Below are the code and all the weights of a small trained network. Each question names an input and a class and asks about switching units off, where a switched-off unit gives its printed mean instead of its output.

import numpy as np


def w(rows, s, z=0):
    codes = np.array(rows[::2]) - 128.0
    scale = np.full(codes.shape[1], s)
    scale[-1] = z or s
    return codes * scale


def f(y):
    return np.maximum(y, 0)


def log_softmax(a):
    a = a - a.max(-1, keepdims=True)
    return a - np.log(np.exp(a).sum(-1, keepdims=True))


def net(x, mask):
    res = np.array(x, float).reshape(1, 3) / 4 @ E
    y = f(res @ A[0][:, :-1].T + A[0][:, -1])
    res = res + np.where(mask, y, B[0][:, -1]) @ B[0][:, :-1]
    return log_softmax(res[-1] @ U[:, :-1].T + U[:, -1])


A, B = {}, {}
E = w([
[207,254,190,215,176,127,76,134,78,135],'x0',
[97,129,75,165,48,202,61,70,15,45],'x1',
[170,132,95,144,106,119,163,108,128,105],'x2',
],0.008)
A[0] = w([
[117,133,98,166,135,136,137,109,168,123,112],'n1',
[142,126,128,128,146,105,148,134,178,152,89],'n2',
[164,128,172,110,167,76,194,164,250,142,80],'n3',
[164,220,150,176,164,118,84,117,102,140,168],'n4',
[127,130,119,112,119,115,114,128,104,171,251],'n5',
[105,126,112,145,66,151,101,145,67,101,86],'n6',
[56,53,75,77,96,104,139,110,184,107,141],'n7',
[134,136,160,107,124,116,150,116,155,134,84],'n8',
[108,71,94,102,122,144,150,132,150,116,163],'n9',
[136,159,134,76,147,138,103,129,109,130,197],'n10',
[94,131,93,131,89,127,77,87,57,108,78],'n11',
[117,170,150,126,124,130,145,140,112,128,189],'n12',
[93,114,106,143,58,156,87,111,31,99,79],'n13',
[84,11,93,93,101,158,169,136,152,134,143],'n14',
[124,131,127,139,124,187,145,160,104,97,91],'n15',
[162,194,166,173,176,142,116,149,93,108,170],'n16',
[137,140,134,108,159,109,151,125,182,124,80],'n17',
],0.011,0.0024)
B[0] = w([
[90,156,195,111,167,129,32,146,112,206,134],'n1',
[86,71,98,112,135,151,95,146,129,158,176],'n2',
[17,74,23,112,186,223,104,95,153,102,254],'n3',
[183,208,176,147,49,94,98,144,111,115,211],'n4',
[168,110,79,163,99,126,177,99,107,111,151],'n5',
[60,61,144,58,177,154,170,175,136,168,185],'n6',
[167,254,209,162,88,62,115,125,159,97,235],'n7',
[125,105,90,130,155,117,103,115,131,122,155],'n8',
[208,180,131,184,110,88,126,107,102,148,191],'n9',
[154,171,69,113,103,96,173,86,175,83,147],'n10',
[67,113,71,115,202,124,127,112,220,130,193],'n11',
[163,149,98,140,90,159,92,66,87,119,151],'n12',
[94,52,29,138,192,163,125,97,170,153,213],'n13',
[228,149,234,135,58,118,143,180,22,122,235],'n14',
[110,110,141,100,147,154,150,145,141,144,149],'n15',
[177,125,226,114,60,67,159,157,84,131,200],'n16',
[104,87,109,110,181,124,139,120,113,151,173],'n17',
],0.0079,0.013)
U = w([
[158,218,234,166,30,61,124,163,109,109,254],'0',
[27,27,80,102,254,189,119,136,187,149,2],'1',
],0.0073,0.0011)

Each question gives the input, the list of numbers given to net, and the class t.
The units are the neurons (one row each of A and B). Each row of codes is followed by its name. A weight is (code - 128) times the scale printed after its matrix; where a second scale follows, it is the last column's (A, B and U).
mask holds one flag per neuron, in row order. A switched-off neuron (its flag False) gives its mean, the last column of its row in B, instead of its output. The means were averaged over made-up inputs and are rounded, as every weight is.
A unit's drop is (log p(t) with every unit on - log p(t) with that unit switched off) / (log p(t) with every unit on - log p(t) with every unit switched off).
The circuit of an input: a set's keep is (log p(t) with only the set's units on - log p(t) with every unit switched off) / (log p(t) with every unit on - log p(t) with every unit switched off). Starting from the 12 units with the biggest drops (on a tie, the unit counted first), units are removed one at a time, each time the one whose removal leaves the highest keep (on an exact tie, the one counted first), for as long as the keep stays at least 0.8.
units of the circuit, in order: the units of the circuit, biggest drop first
k most important neurons: the k neurons with the biggest drops, biggest first
drop when u is switched off: that unit's drop, to one decimal
input [-7,6,3], class 0: 2 most important neurons -> (n14 n7)
input [-4,7,5], class 1: units of the circuit, in order -> (n13)
input [-7,6,-4], class 0: 3 most important neurons -> (n14 n7 n3)
input [-6,5,4], class 0: 3 most important neurons -> (n14 n7 n3)
input [5,7,-1], class 1: 2 most important neurons -> (n13 n11)
input [-6,6,3], class 0: 4 most important neurons -> (n14 n7 n3 n9)
input [-4,2,-6], class 0: drop when n15 is switched off -> 0.0
input [5,-6,7], class 1: drop when n3 is switched off -> 1.5
input [-4,3,-3], class 0: drop when n7 is switched off -> 0.1
input [6,8,-3], class 1: drop when n11 is switched off -> 0.2
